Below are the code and all the weights of a small trained network. Each question names an input and a target symbol and asks about switching units off, where a switched-off unit gives its printed mean instead of its output.

import numpy as np


def w(rows, s, z=0):
    codes = np.array(rows[::2]) - 128.0
    scale = np.full(codes.shape[1], s)
    scale[-1] = z or s
    return codes * scale


def norm(h):
    return h / np.sqrt((h * h).mean(-1, keepdims=True) + 1e-5)


def f(y):
    return y / 2 * (1 + np.tanh(0.7978845608 * (y + 0.044715 * y**3)))


def softmax(a):
    e = np.exp(a - a.max(-1, keepdims=True))
    return e / e.sum(-1, keepdims=True)


def log_softmax(a):
    a = a - a.max(-1, keepdims=True)
    return a - np.log(np.exp(a).sum(-1, keepdims=True))


def net(x, mask):
    ids = ['ΛΞΠαδητω'.index(c) for c in x.split()]
    T = len(ids)
    res = E[ids] + P[:T]
    q, k, v = (norm(res) @ M[0].T for M in (Q, K, V))
    z = softmax(np.where(np.tri(T) > 0, q @ k.T / 3**0.5, -1e9)) @ v
    res = res + np.where(mask[0], z, O[0][:, -1]) @ O[0][:, :-1]
    y = f(norm(res) @ A[0][:, :-1].T + A[0][:, -1])
    res = res + np.where(mask[1:9], y, B[0][:, -1]) @ B[0][:, :-1]
    return log_softmax(norm(res)[-1] @ U[:, :-1].T + U[:, -1])


Q, K, V, O, A, B = {}, {}, {}, {}, {}, {}
E = w([
[36,70,132,125,118,62,59],'Λ',
[19,144,220,119,126,153,188],'Ξ',
[156,162,60,74,176,28,140],'Π',
[150,183,174,192,187,135,181],'α',
[8,105,65,158,68,249,189],'δ',
[176,144,140,169,30,155,161],'η',
[170,105,146,91,186,163,4],'τ',
[230,94,119,101,199,197,203],'ω',
],0.014)
P = w([
[102,232,2,152,186,174,58],'0',
[55,152,78,149,170,202,137],'1',
[105,169,91,157,135,174,133],'2',
[111,159,107,147,124,157,144],'3',
[121,147,116,146,105,134,141],'4',
[124,140,126,136,98,111,143],'5',
[127,125,141,127,86,102,149],'6',
[145,112,154,144,84,81,143],'7',
[139,114,170,107,84,78,163],'8',
[160,76,194,140,82,68,165],'9',
[173,109,190,106,80,56,156],'10',
],0.0074)
Q[0] = w([
[144,94,162,176,129,113,147],'head 1',
[5,46,61,62,215,176,109],'head 1',
[91,81,49,126,115,128,124],'head 1',
],0.016)
K[0] = w([
[124,79,174,17,115,89,166],'head 1',
[66,174,2,155,119,217,113],'head 1',
[61,168,50,161,209,165,134],'head 1',
],0.0085)
V[0] = w([
[176,158,53,79,122,91,204],'head 1',
[120,180,156,178,204,215,99],'head 1',
[233,72,168,16,2,207,49],'head 1',
],0.0048)
O[0] = w([
[227,82,172,52,251,117,105,119],'head 1',
[91,83,227,27,163,2,132,233],'head 1',
[73,142,198,149,201,130,98,5],'head 1',
],0.0072,0.0032)
A[0] = w([
[222,178,196,117,178,152,196,1],'neuron 1',
[149,77,201,86,58,146,196,78],'neuron 2',
[140,83,150,180,14,194,96,71],'neuron 3',
[152,114,164,11,153,168,1,36],'neuron 4',
[153,110,64,124,104,142,245,68],'neuron 5',
[81,81,198,31,6,90,103,128],'neuron 6',
[235,101,172,112,95,217,132,104],'neuron 7',
[159,89,99,170,159,220,224,122],'neuron 8',
],0.007,0.0029)
B[0] = w([
[83,83,74,115,88,138,33,195],'neuron 1',
[105,184,90,133,130,37,101,194],'neuron 2',
[93,145,112,63,144,110,113,186],'neuron 3',
[115,158,243,65,1,94,111,203],'neuron 4',
[193,108,184,88,91,98,97,207],'neuron 5',
[156,75,92,235,233,175,167,253],'neuron 6',
[100,93,155,121,229,136,119,186],'neuron 7',
[140,105,123,80,120,207,103,219],'neuron 8',
],0.0071,0.0046)
U = w([
[126,88,95,170,35,235,198,215],'Λ',
[148,144,125,158,64,100,178,6],'Ξ',
[226,41,117,101,192,207,134,54],'Π',
[167,151,81,91,180,33,188,181],'α',
[84,139,216,77,99,94,93,254],'δ',
[120,208,133,191,205,204,88,129],'η',
[47,210,201,170,183,109,255,129],'τ',
[36,40,76,178,200,58,43,12],'ω',
],0.01,0.0023)

Each question gives the input, a string of symbols that net reads in full, and the target symbol t.
The units are the heads (3 rows each of Q, K, V and O) and the neurons (one row each of A and B). Each row of codes is followed by its name. A weight is (code - 128) times the scale printed after its matrix; where a second scale follows, it is the last column's (O, A, B and U).
mask holds one flag per unit, heads first, then neurons. A switched-off unit (its flag False) gives its mean, the last column of its rows in O or B, instead of its output. The means were averaged over made-up inputs and are rounded, as every weight is.
A unit's drop is (log p(t) with every unit on - log p(t) with that unit switched off) / (log p(t) with every unit on - log p(t) with every unit switched off).
The circuit of an input: a set's keep is (log p(t) with only the set's units on - log p(t) with every unit switched off) / (log p(t) with every unit on - log p(t) with every unit switched off). Starting from all 9 units, units are removed one at a time, each time the one whose removal leaves the highest keep (on an exact tie, the one counted first), for as long as the keep stays at least 0.8.
units of the circuit, in order: the units of the circuit, biggest drop first
top k neurons: the k neurons with the biggest drops, biggest first
drop of u: that unit's drop, to one decimal
input ω Ξ α, target Ξ: units of the circuit, in order	[head 1; neuron 7; neuron 1]
input δ Ξ η ω α τ α η, target α: units of the circuit, in order	[neuron 2; neuron 3; neuron 4; neuron 7]
input δ δ Ξ η, target Ξ: units of the circuit, in order	[neuron 2]
input α δ α δ η, target δ: units of the circuit, in order	[neuron 6; head 1; neuron 3]
input Ξ τ η α Λ δ τ τ α Π α, target Π: units of the circuit, in order	[head 1; neuron 1]
input α δ Λ Λ α, target Λ: units of the circuit, in order	[head 1; neuron 8]
input ω α δ τ Ξ τ δ Π η, target Π: units of the circuit, in order	[head 1; neuron 7]
input η Π Ξ η Π τ η α, target η: units of the circuit, in order	[head 1; neuron 1]
input Π Ξ δ Ξ Π ω δ Π α α α, target α: top 2 neurons	[neuron 4; neuron 2]
input δ α η, target α: units of the circuit, in order	[neuron 2; head 1; neuron 3; neuron 4]
input τ Λ Ξ δ Λ Π τ α ω α, target ω: top 2 neurons	[neuron 1; neuron 4]
input δ α α α α ω δ η, target δ: top 3 neurons	[neuron 6; neuron 3; neuron 2]
input Π α Π η η, target η: top 3 neurons	[neuron 4; neuron 7; neuron 2]
input δ Π Π δ α, target α: top 2 neurons	[neuron 4; neuron 6]
input Π α η α, target η: units of the circuit, in order	[neuron 1]
input α α τ η τ δ δ ω Ξ η η, target η: top 3 neurons	[neuron 4; neuron 7; neuron 5]
input ω ω τ ω Π Π τ η Λ α, target Λ: top 3 neurons	[neuron 1; neuron 8; neuron 6]
input α ω δ δ α, target δ: top 3 neurons	[neuron 6; neuron 1; neuron 5]
input α ω Π δ ω ω α Λ Ξ α, target Ξ: drop of neuron 6	0.3
input δ τ δ ω ω δ α, target δ: drop of neuron 6	1.1
input Λ τ δ ω δ δ τ η, target τ: drop of neuron 3	0.1
input Ξ τ η η δ Λ δ ω η, target ω: drop of neuron 4	0.2
